Below is a small trained network, with its code and all its weights. Each question gives an input and a target symbol and asks what happens when units are switched off, that is, made to give their printed mean instead of their output.

import numpy as np


def w(rows, s, z=0):
    codes = np.array(rows[::2]) - 128.0
    scale = np.full(codes.shape[1], s)
    scale[-1] = z or s
    return codes * scale


def f(y):
    return y / 2 * (1 + np.tanh(0.7978845608 * (y + 0.044715 * y**3)))


def softmax(a):
    e = np.exp(a - a.max(-1, keepdims=True))
    return e / e.sum(-1, keepdims=True)


def log_softmax(a):
    a = a - a.max(-1, keepdims=True)
    return a - np.log(np.exp(a).sum(-1, keepdims=True))


def net(x, mask):
    ids = ['ΘΞΣΨαβγδεζμπτω'.index(c) for c in x.split()]
    T = len(ids)
    res = E[ids] + P[:T]
    q, k, v = (res @ M[0].T for M in (Q, K, V))
    z = softmax(np.where(np.tri(T) > 0, q @ k.T / 4**0.5, -1e9)) @ v
    res = res + np.where(mask[0], z, O[0][:, -1]) @ O[0][:, :-1]
    y = f(res @ A[0][:, :-1].T + A[0][:, -1])
    res = res + np.where(mask[1:9], y, B[0][:, -1]) @ B[0][:, :-1]
    return log_softmax(res[-1] @ U[:, :-1].T + U[:, -1])


Q, K, V, O, A, B = {}, {}, {}, {}, {}, {}
E = w([
[108,135,225,216,127,111],'Θ',
[96,173,65,98,159,158],'Ξ',
[102,108,46,75,145,199],'Σ',
[122,96,196,178,141,111],'Ψ',
[135,135,239,91,159,101],'α',
[116,91,51,131,102,155],'β',
[89,240,84,131,159,160],'γ',
[155,101,228,106,154,157],'δ',
[117,5,164,175,134,125],'ε',
[52,146,80,70,124,170],'ζ',
[57,92,79,106,55,161],'μ',
[75,210,102,140,114,121],'π',
[39,117,231,158,163,93],'τ',
[144,133,194,180,175,130],'ω',
],0.017)
P = w([
[174,100,100,250,115,135],'0',
[51,105,148,148,151,160],'1',
[51,108,144,137,134,170],'2',
[63,98,134,135,125,171],'3',
[50,98,134,129,117,173],'4',
[50,104,150,123,110,170],'5',
],0.013)
Q[0] = w([
[185,98,143,174,100,45],'H1',
[62,169,80,165,123,199],'H1',
[249,131,154,136,190,152],'H1',
[77,160,74,124,81,124],'H1',
],0.013)
K[0] = w([
[25,85,130,102,208,77],'H1',
[200,96,120,252,122,109],'H1',
[38,146,150,80,219,188],'H1',
[186,160,6,255,188,146],'H1',
],0.0082)
V[0] = w([
[99,255,93,101,240,91],'H1',
[176,178,54,168,203,124],'H1',
[65,235,199,177,18,88],'H1',
[49,72,88,51,200,122],'H1',
],0.011)
O[0] = w([
[203,143,58,186,186,188,11],'H1',
[252,139,120,46,237,181,124],'H1',
[33,55,113,102,232,45,142],'H1',
[146,93,123,199,84,196,78],'H1',
],0.011,0.012)
A[0] = w([
[216,119,231,155,164,221,116],'N1',
[186,71,111,99,84,82,254],'N2',
[46,68,254,154,138,104,179],'N3',
[232,176,199,61,61,193,159],'N4',
[55,173,63,177,135,108,12],'N5',
[96,89,225,224,140,182,72],'N6',
[134,71,187,168,210,125,145],'N7',
[44,162,5,152,168,142,54],'N8',
],0.0095,0.009)
B[0] = w([
[96,253,119,141,124,42,137],'N1',
[82,200,156,126,163,137,141],'N2',
[171,181,100,176,140,122,253],'N3',
[179,134,123,253,153,41,150],'N4',
[129,96,95,104,149,159,135],'N5',
[133,118,141,79,174,74,162],'N6',
[148,182,188,184,35,103,150],'N7',
[179,76,106,150,43,111,146],'N8',
],0.012,0.038)
U = w([
[113,113,86,114,148,75,11],'Θ',
[133,129,92,154,215,156,83],'Ξ',
[158,125,107,179,108,155,24],'Σ',
[78,121,147,144,193,122,122],'Ψ',
[113,122,94,142,127,145,115],'α',
[127,77,247,175,218,136,227],'β',
[212,148,130,104,110,165,122],'γ',
[119,161,119,116,114,153,93],'δ',
[152,149,141,133,22,145,50],'ε',
[138,124,129,204,132,254,253],'ζ',
[75,152,92,157,138,168,92],'μ',
[199,63,153,110,89,82,122],'π',
[111,96,58,181,98,137,62],'τ',
[139,120,157,97,205,130,135],'ω',
],0.0079,0.011)

Each question gives the input, a string of symbols that net reads in full, and the target symbol t.
The units are the heads (4 rows each of Q, K, V and O) and the neurons (one row each of A and B). Each row of codes is followed by its name. A weight is (code - 128) times the scale printed after its matrix; where a second scale follows, it is the last column's (O, A, B and U).
mask holds one flag per unit, heads first, then neurons. A switched-off unit (its flag False) gives its mean, the last column of its rows in O or B, instead of its output. The means were averaged over made-up inputs and are rounded, as every weight is.
A unit's drop is (log p(t) with every unit on - log p(t) with that unit switched off) / (log p(t) with every unit on - log p(t) with every unit switched off).
The circuit of an input: a set's keep is (log p(t) with only the set's units on - log p(t) with every unit switched off) / (log p(t) with every unit on - log p(t) with every unit switched off). Starting from all 9 units, units are removed one at a time, each time the one whose removal leaves the highest keep (on an exact tie, the one counted first), for as long as the keep stays at least 0.8.
units of the circuit, in order: the units of the circuit, biggest drop first
top k neurons: the k neurons with the biggest drops, biggest first
drop of u: that unit's drop, to one decimal
input ζ Θ Θ π ε β, target ζ: top 2 neurons : [N6, N1]
input τ γ ζ β, target τ: units of the circuit, in order : [H1, N8]
input γ τ ε ε τ Σ, target γ: units of the circuit, in order : [H1, N8, N7]
input ε ζ Ψ ζ Σ, target ε: units of the circuit, in order : [H1]
input π γ τ ε γ, target π: units of the circuit, in order : [N8, H1, N3]
input ζ ω γ ε Ξ, target ζ: top 2 neurons : [N6, N1]
input Θ Ξ Ξ, target Θ: units of the circuit, in order : [H1, N8]
input ω Ψ γ, target ω: top 3 neurons : [N3, N7, N4]
input Σ π π Θ ε ζ, target Σ: units of the circuit, in order : [N4, H1]
input β γ π ζ, target β: top 2 neurons : [N4, N3]
input β β π γ, target β: top 3 neurons : [N4, N3, N8]
input τ π ζ Ψ ε Σ, target τ: top 2 neurons : [N8, N6]
input ω π γ β ζ, target ω: top 3 neurons : [N3, N7, N4]
input Ξ δ Σ τ ζ π, target Ξ: units of the circuit, in order : [H1, N4]
input π γ α Θ μ ζ, target π: units of the circuit, in order : [H1, N8, N3, N7]
input β ζ ζ π, target β: top neuron : [N4]
input ω Ξ π, target ω: top 3 neurons : [N3, N7, N4]
input μ δ Θ τ μ, target μ: drop of N7 : 0.2
input β τ τ μ, target β: drop of H1 : 1.1
input τ γ π, target τ: drop of N5 : 0.1
input β τ Σ α μ, target β: drop of N7 : 0.1
input ζ Σ Ξ Σ π Σ, target ζ: units of the circuit, in order : [H1]
